Below are the code and all the weights of a small trained network. Each question names an input and a class and asks about switching units off, where a switched-off unit gives its printed mean instead of its output.

import numpy as np


def w(rows, s, z=0):
    codes = np.array(rows[::2]) - 128.0
    scale = np.full(codes.shape[1], s)
    scale[-1] = z or s
    return codes * scale


def norm(h):
    return h / np.sqrt((h * h).mean(-1, keepdims=True) + 1e-5)


def f(y):
    return y / 2 * (1 + np.tanh(0.7978845608 * (y + 0.044715 * y**3)))


def log_softmax(a):
    a = a - a.max(-1, keepdims=True)
    return a - np.log(np.exp(a).sum(-1, keepdims=True))


def net(x, mask):
    res = np.array(x, float).reshape(1, 4) / 4 @ E
    u = 0
    for l in range(2):
        y = f(norm(res) @ A[l][:, :-1].T + A[l][:, -1])
        res = res + np.where(mask[u : u + 6], y, B[l][:, -1]) @ B[l][:, :-1]
        u += 6
    return log_softmax(norm(res)[-1] @ U[:, :-1].T + U[:, -1])


A, B = {}, {}
E = w([
[35,121,131,102,242,115,115,254,163,105,159],'x0',
[216,183,146,234,218,161,160,125,131,164,163],'x1',
[120,129,137,182,114,66,156,143,146,104,83],'x2',
[184,132,97,73,134,137,136,208,56,150,91],'x3',
],0.0034)
A[0] = w([
[159,87,124,201,108,1,159,165,150,83,81,134],'0.n1',
[143,80,137,100,158,241,25,94,72,113,205,124],'0.n2',
[93,91,109,101,73,72,20,145,116,81,145,80],'0.n3',
[76,123,105,193,143,131,115,59,143,120,154,3],'0.n4',
[73,120,205,171,134,136,51,56,143,25,182,6],'0.n5',
[158,129,125,122,98,143,163,143,81,180,93,147],'0.n6',
],0.0048,0.0026)
B[0] = w([
[197,64,182,42,131,220,46,105,127,104,104,251],'0.n1',
[173,53,200,124,106,140,74,123,157,85,52,242],'0.n2',
[167,228,154,204,177,161,121,98,124,132,198,226],'0.n3',
[112,253,169,80,116,198,198,178,122,180,35,132],'0.n4',
[106,139,158,68,37,52,204,139,154,225,56,174],'0.n5',
[97,214,154,178,93,147,184,167,192,96,122,202],'0.n6',
],0.0061,0.0023)
A[1] = w([
[188,68,46,109,42,119,191,34,123,163,168,90],'1.n1',
[203,69,21,154,66,124,176,51,45,112,74,132],'1.n2',
[188,89,130,137,94,187,124,214,127,68,211,58],'1.n3',
[104,62,168,73,76,114,73,92,7,168,104,105],'1.n4',
[51,159,73,39,35,42,56,73,32,57,149,91],'1.n5',
[152,197,96,39,74,154,195,253,17,211,41,6],'1.n6',
],0.0045,0.0022)
B[1] = w([
[20,109,75,81,189,45,114,227,165,176,190,199],'1.n1',
[58,67,117,73,189,113,95,183,104,83,146,248],'1.n2',
[43,141,122,134,35,97,175,35,174,170,108,253],'1.n3',
[190,140,184,129,145,186,145,147,163,80,99,189],'1.n4',
[227,184,98,254,190,159,172,107,55,189,101,223],'1.n5',
[83,144,232,143,104,60,164,45,239,204,92,229],'1.n6',
],0.0068,0.0019)
U = w([
[27,210,221,77,40,46,228,86,225,249,40,3],'0',
[12,19,10,19,206,17,62,254,60,107,209,249],'1',
[236,249,75,236,197,229,152,49,6,136,150,225],'2',
[235,18,201,17,79,239,21,131,127,35,1,117],'3',
[96,131,128,93,13,128,119,41,214,40,159,114],'4',
],0.0061,0.002)

Each question gives the input, the list of numbers given to net, and the class t.
The units are the neurons (one row each of A and B). Each row of codes is followed by its name. A weight is (code - 128) times the scale printed after its matrix; where a second scale follows, it is the last column's (A, B and U).
mask holds one flag per neuron, layer by layer. A switched-off neuron (its flag False) gives its mean, the last column of its row in B, instead of its output. The means were averaged over made-up inputs and are rounded, as every weight is.
A unit's drop is (log p(t) with every unit on - log p(t) with that unit switched off) / (log p(t) with every unit on - log p(t) with every unit switched off).
The circuit of an input: a set's keep is (log p(t) with only the set's units on - log p(t) with every unit switched off) / (log p(t) with every unit on - log p(t) with every unit switched off). Starting from all 12 units, units are removed one at a time, each time the one whose removal leaves the highest keep (on an exact tie, the one counted first), for as long as the keep stays at least 0.8.
units of the circuit, in order: the units of the circuit, biggest drop first
most important unit: the unit with the biggest drop
top k neurons: the k neurons with the biggest drops, biggest first
top k neurons in layer l: the k neurons of layer l with the biggest drops, biggest first
input [4,6,-4,-8], class 0: most important unit : 0.n5
input [2,1,-1,1], class 4: top 3 neurons : (0.n5; 0.n1; 1.n3)
input [7,6,4,-5], class 1: top 3 neurons : (0.n3; 1.n6; 1.n5)
input [-3,5,1,5], class 0: top 4 neurons : (0.n6; 0.n3; 1.n6; 1.n5)
input [4,-2,2,-3], class 1: top 4 neurons in layer 1 : (1.n6; 1.n3; 1.n4; 1.n5)
input [-4,7,-5,-8], class 0: top 2 neurons in layer 1 : (1.n5; 1.n1)
input [-3,-2,0,2], class 4: top 3 neurons : (0.n6; 0.n5; 0.n3)
input [6,-3,-8,5], class 3: top 2 neurons in layer 0 : (0.n2; 0.n6)
input [3,-3,8,8], class 0: top 3 neurons : (1.n6; 0.n2; 1.n3)
input [-5,0,-5,2], class 1: top 3 neurons : (0.n1; 1.n2; 1.n1)
input [-8,5,2,-7], class 1: top 3 neurons : (1.n1; 1.n2; 0.n3)
input [-6,-2,5,-5], class 1: units of the circuit, in order : (1.n1; 1.n2)
input [-6,7,-8,4], class 3: top 2 neurons in layer 1 : (1.n5; 1.n2)
input [-4,-3,6,8], class 0: top 2 neurons : (1.n6; 0.n6)
input [-4,-2,-3,-5], class 0: top 3 neurons : (0.n5; 0.n4; 0.n1)
input [-5,-7,3,-5], class 2: units of the circuit, in order : (1.n5)
input [4,7,-8,-6], class 3: top 2 neurons in layer 0 : (0.n2; 0.n3)
input [4,-1,-6,7], class 0: top 2 neurons : (0.n1; 1.n6)
input [-1,3,-4,-5], class 0: top 3 neurons : (0.n5; 0.n4; 0.n1)
input [-6,-1,7,1], class 3: most important unit : 0.n1
input [-8,-6,0,-1], class 1: top 2 neurons in layer 1 : (1.n1; 1.n2)
input [-3,-3,4,1], class 3: top 2 neurons : (0.n1; 1.n6)
input [5,6,-3,6], class 0: top 2 neurons : (0.n3; 1.n3)
input [7,-5,8,0], class 3: top 2 neurons in layer 0 : (0.n1; 0.n6)
input [2,2,-7,-8], class 0: top 2 neurons in layer 0 : (0.n5; 0.n4)
